Below is a small trained network, with its code and all its weights. Each question gives an input and a class and asks what happens when units are switched off, that is, made to give their printed mean instead of their output.

import numpy as np


def w(rows, s, z=0):
    codes = np.array(rows[::2]) - 128.0
    scale = np.full(codes.shape[1], s)
    scale[-1] = z or s
    return codes * scale


def norm(h):
    return h / np.sqrt((h * h).mean(-1, keepdims=True) + 1e-5)


def f(y):
    return y / 2 * (1 + np.tanh(0.7978845608 * (y + 0.044715 * y**3)))


def log_softmax(a):
    a = a - a.max(-1, keepdims=True)
    return a - np.log(np.exp(a).sum(-1, keepdims=True))


def net(x, mask):
    res = np.array(x, float).reshape(1, 5) / 4 @ E
    u = 0
    for l in range(3):
        y = f(norm(res) @ A[l][:, :-1].T + A[l][:, -1])
        res = res + np.where(mask[u : u + 3], y, B[l][:, -1]) @ B[l][:, :-1]
        u += 3
    return log_softmax(norm(res)[-1] @ U[:, :-1].T + U[:, -1])


A, B = {}, {}
E = w([
[115,170,108,153],'x0',
[172,220,165,70],'x1',
[254,123,136,84],'x2',
[106,95,48,78],'x3',
[119,152,50,48],'x4',
],0.0079)
A[0] = w([
[84,138,244,172,252],'0.n1',
[4,130,183,87,64],'0.n2',
[28,211,86,100,28],'0.n3',
],0.019,0.0024)
B[0] = w([
[107,149,73,249,254],'0.n1',
[184,103,167,156,207],'0.n2',
[96,72,84,146,213],'0.n3',
],0.017,0.0095)
A[1] = w([
[14,31,37,38,247],'1.n1',
[45,87,164,103,20],'1.n2',
[141,3,142,225,254],'1.n3',
],0.016,0.0035)
B[1] = w([
[139,122,137,249,200],'1.n1',
[160,119,70,42,129],'1.n2',
[121,114,113,202,251],'1.n3',
],0.019,0.02)
A[2] = w([
[81,196,5,139,174],'2.n1',
[49,94,162,129,3],'2.n2',
[137,155,175,66,97],'2.n3',
],0.015,0.0033)
B[2] = w([
[101,81,31,153,254],'2.n1',
[248,137,69,22,107],'2.n2',
[18,98,148,135,163],'2.n3',
],0.011,0.0046)
U = w([
[98,106,92,253,255],'0',
[100,158,147,21,1],'1',
],0.011,0.0032)

Each question gives the input, the list of numbers given to net, and the class t.
The units are the neurons (one row each of A and B). Each row of codes is followed by its name. A weight is (code - 128) times the scale printed after its matrix; where a second scale follows, it is the last column's (A, B and U).
mask holds one flag per neuron, layer by layer. A switched-off neuron (its flag False) gives its mean, the last column of its row in B, instead of its output. The means were averaged over made-up inputs and are rounded, as every weight is.
A unit's drop is (log p(t) with every unit on - log p(t) with that unit switched off) / (log p(t) with every unit on - log p(t) with every unit switched off).
The circuit of an input: a set's keep is (log p(t) with only the set's units on - log p(t) with every unit switched off) / (log p(t) with every unit on - log p(t) with every unit switched off). Starting from all 9 units, units are removed one at a time, each time the one whose removal leaves the highest keep (on an exact tie, the one counted first), for as long as the keep stays at least 0.8.
units of the circuit, in order: the units of the circuit, biggest drop first
top k neurons: the k neurons with the biggest drops, biggest first
drop of u: that unit's drop, to one decimal
input [-6,4,4,-1,6], class 1: top 4 neurons -> 0.n3, 1.n3, 0.n1, 1.n1
input [-2,2,7,-1,1], class 1: units of the circuit, in order -> 0.n1, 1.n3, 1.n1, 0.n3
input [-4,8,6,2,-2], class 1: units of the circuit, in order -> 1.n3, 0.n1, 1.n1
input [-5,7,8,-5,3], class 1: units of the circuit, in order -> 1.n3, 1.n1, 0.n1
input [2,2,8,-1,-3], class 1: top 4 neurons -> 0.n1, 0.n3, 1.n3, 1.n1
input [8,2,8,-4,6], class 1: units of the circuit, in order -> 1.n3, 0.n1, 1.n1
input [2,4,7,2,6], class 1: units of the circuit, in order -> 1.n3, 1.n1, 0.n1
input [-6,8,8,-7,4], class 1: top 2 neurons -> 1.n3, 1.n1
input [1,3,3,-4,3], class 1: top 3 neurons -> 1.n3, 0.n1, 1.n1
input [3,4,4,8,-4], class 1: top neuron -> 0.n3
input [-2,8,6,-5,8], class 1: drop of 1.n1 -> 0.2
input [-2,0,8,-2,3], class 1: drop of 0.n2 -> 0.1
